(in the rows, 128 means zero)
Each row is followed by its group and then its class within the group.
[131 122 133 150 129 109 120 168 139 109 165  87 124 137 185 111 125 118
 118 168]
<24> > A
[128 127 116 125 134 122 130 151 126 111 231  93 151 128 189 124 126 122
 159 162]
<28> > H
[131 118 135 157 140 108 122 157 138 117 158  89 141 132 191 117 127 120
 122 178]
<24> > A
[126 126 125 110 127 124 129 141 119 108 204 116 144 128 182 122 126 122
 148 164]
<28> > H
[129 120 130 132 134 111 127 155 135 120 181  91 129 133 157 119 129 122
 126 150]
<24> > A
[130 129 107 122 127 122 138 142 120  99 202  81 141 121 204 117 123 125
 147 157]
<28> > B
[120 124 133 112 132 123  94 174 134  96 163 109 130 132 148 119 123 117
 113 155]
<24> > G
[129 127 125 123 139 117 114 164 145 107 212 100 130 133 165 111 125 120
 122 169]
<24> > A
[133 127 122 119 136 122 116 165 153 112 208  94 121 124 160 114 125 120
 123 157]
<24> > A
[116 123 109 106 129 122 137 132 121 106 217  95 141 127 185 113 126 121
 148 140]
<28> > B
[131 128 109 125 128 118 123 145 144 104 230  90 143 124 215 118 128 114
 154 167]
<28> > B
[123 126 109 123 126 117 144 148 126 117 234 108 144 126 189 124 129 125
 139 144]
<28> > B
[124 123 108 110 124 118 120 142 117 100 197 106 151 123 204 122 121 124
 155 180]
<28> > H
[125 127 115 127 128 124 124 149 130 101 196 100 145 102 193 119 123 124
 143 157]
<28> > H
[124 124 113 114 126 118 127 139 116 105 197 101 143 128 181 118 125 124
 147 172]
<28> > H
[134 122 119 162 133 109 117 146 130 101 161  93 136 134 186 117 123 118
 130 161]
<24> > G
[120 117 115  75 121 127 116 159 120 108 228  99 138 132 167 115 126 124
 144 165]
<28> > H
[116 129 119 119 123 125 145 147 122 111 202 102 149 128 184 117 124 120
 142 137]
<28> > H
[129 122 105 106 128 121 125 152 123 108 229  94 141 123 199 118 126 133
 150 181]
<28> > B
[132 125 111 109 125 118 134 142 127 113 238  96 146 123 211 118 127 127
 152 181]
<28> > B
[148 124 134 148 131 116 116 143 145 122 185  94 138 131 178 115 127 125
 126 167]
<24> > A
[122 126 120 132 139 120 121 151 133 114 165  99 136 135 167 116 132 116
 126 158]
<24> > A
[122 130 131  91 127 124 132 148 110 112 208 104 143 129 178 125 134 121
 146 164]
<28> > H
[129 124 135 157 129 112 123 144 132 121 149 104 144 138 163 120 125 127
 126 170]
<24> > A
[135 123 137 176 130 114 114 140 155 117 159  98 140 131 163 119 127 118
 124 139]
<24> > A
[121 126 111 108 127 119 121 155 122 101 236 100 153 125 186 115 122 130
 147 169]
<28> > H
[127 132 106 122 133 115 141 135 134 105 232  97 149 132 199 117 127 118
 149 143]
<28> > B
[120 128 115  94 129 127 122 170 125  98 249  98 147 127 207 117 126 113
 160 174]
<28> > H
[125 126 127 129 131 119 111 154 125 102 177  95 142 133 163 111 125 119
 136 143]
<24> > G
[121 127 117 108 132 121 141 153 149 115 252  96 152 126 186 117 125 121
 140 159]
<28> > B
[134 120 120 136 124 112 133 132 112 116 191  95 144 128 207 102 127 130
 151 150]
<28> > B
[127 118 104 131 132 126 132 131 113 105 178  98 149 130 191 117 123 119
 155 145]
<28> > H
[130 124 123 138 130 120 116 161 136 107 173  89 127 126 183 112 126 122
 126 147]
<24> > A
[123 129 121 112 132 121 123 139 113 106 206 107 156 126 193 118 126 124
 154 156]
<28> > H
[128 125 116 121 124 114 135 136 115  99 192 101 152 131 199 115 123 127
 147 152]
<28> > H
[118 128 109  85 123 118 131 151 110 107 208 113 142 127 187 115 126 121
 148 170]
<28> > H
[121 125 119 115 128 121 135 147 117 103 205  94 143 126 177 120 132 123
 148 154]
<28> > H
[125 128 114 116 131 123 130 145 138 112 232 107 144 121 197 120 125 128
 141 156]
<28> > H
[122 119 111 108 123 124 132 149 114 100 226 101 152 128 197 118 123 121
 153 156]
<28> > H
[132 124 111 136 125 113 134 142 120 105 209  92 146 128 193 111 122 123
 145 136]
<28> > B
[128 129 119 130 126 120 117 144 129 118 213 104 153 125 187 121 124 123
 143 156]
<28> > H
[127 129 129 122 135 122 115 152 139 101 185 108 134 134 166 123 126 120
 124 162]
<24> > G

Each row is followed by its group and then its class within the group.
[128 125 114 120 134 137 133 127 128 116 126 158 123 113 127 127 101 133
 143 127]
[8] > <86>
[127 125 132 126 143 122 134 134 126 122 140 148 120 118 130 132 128 132
 132 131]
[8] > <91>
[129 126 136 123 127 113 128 111 131 128 154 150 122 132 130 167 126 131
 120 125]
[10] > <94>
[131 129 119 115 138 129 170 134 127 115 118 128 120 111 123 145 127 129
 137 123]
[13] > <95>
[131 133 133 126 150 124 169 135 109 113 124  98 131 117 130 137 123 127
 129 131]
[13] > <95>
[125 130 125 116 126 137 148 126 124 122 121 132 127 111 133 131 123 130
 139 126]
[13] > <95>
[129 128 122 117 116 125 137 120 124 132 125 140 132 129 130 151 111 133
 131 118]
[10] > <94>
[132 128 130 116 122 111 123 114 125 121 142 136 132 128 130 162 113 123
 127 124]
[10] > <99>
[130 129 118 123 142 122 143 140 128 124 144 120  83 115 124 147 114 124
 130 130]
[8] > <86>
[126 125 125 125 135 119 136 132 125 123 144 140 114 117 127 155 136 132
 119 132]
[8] > <86>
[156 131 129 117 123 120 110 117 129 140 138 155 125 130 131 156 112 129
 126 126]
[10] > <99>
[132 119 125 123 131 108 129 123 124 132 135 156 124 138 125 158 129 127
 121 131]
[10] > <94>
[133 130 129 123 139 107 114 118 119 119 153 147 116 131 128 178 115 129
 122 136]
[10] > <99>
[123 122 124 120 115 121 143 115 129 132 122 140 130 124 128 146 102 126
 134 116]
[10] > <94>
[128 118 124 121 130 109 151 139 123 124 101 140 125 121 130 109 123 132
 132 129]
[13] > <92>
[128 123 123 121 124 137 140 140 124 123 122 163 115 114 130 126 123 133
 135 134]
[8] > <83>
[129 120 124 123 120 136 154 135 126 123 100 171 129 125 130 109 124 135
 145 126]
[13] > <92>
[128 128 129 120 134 122 158 139 123 120 132 134 114 127 126 147 132 131
 122 127]
[13] > <87>
[124 121 118 114 123 128 164 134 119 124 111 119 135 118 135 139 131 131
 132 128]
[13] > <95>
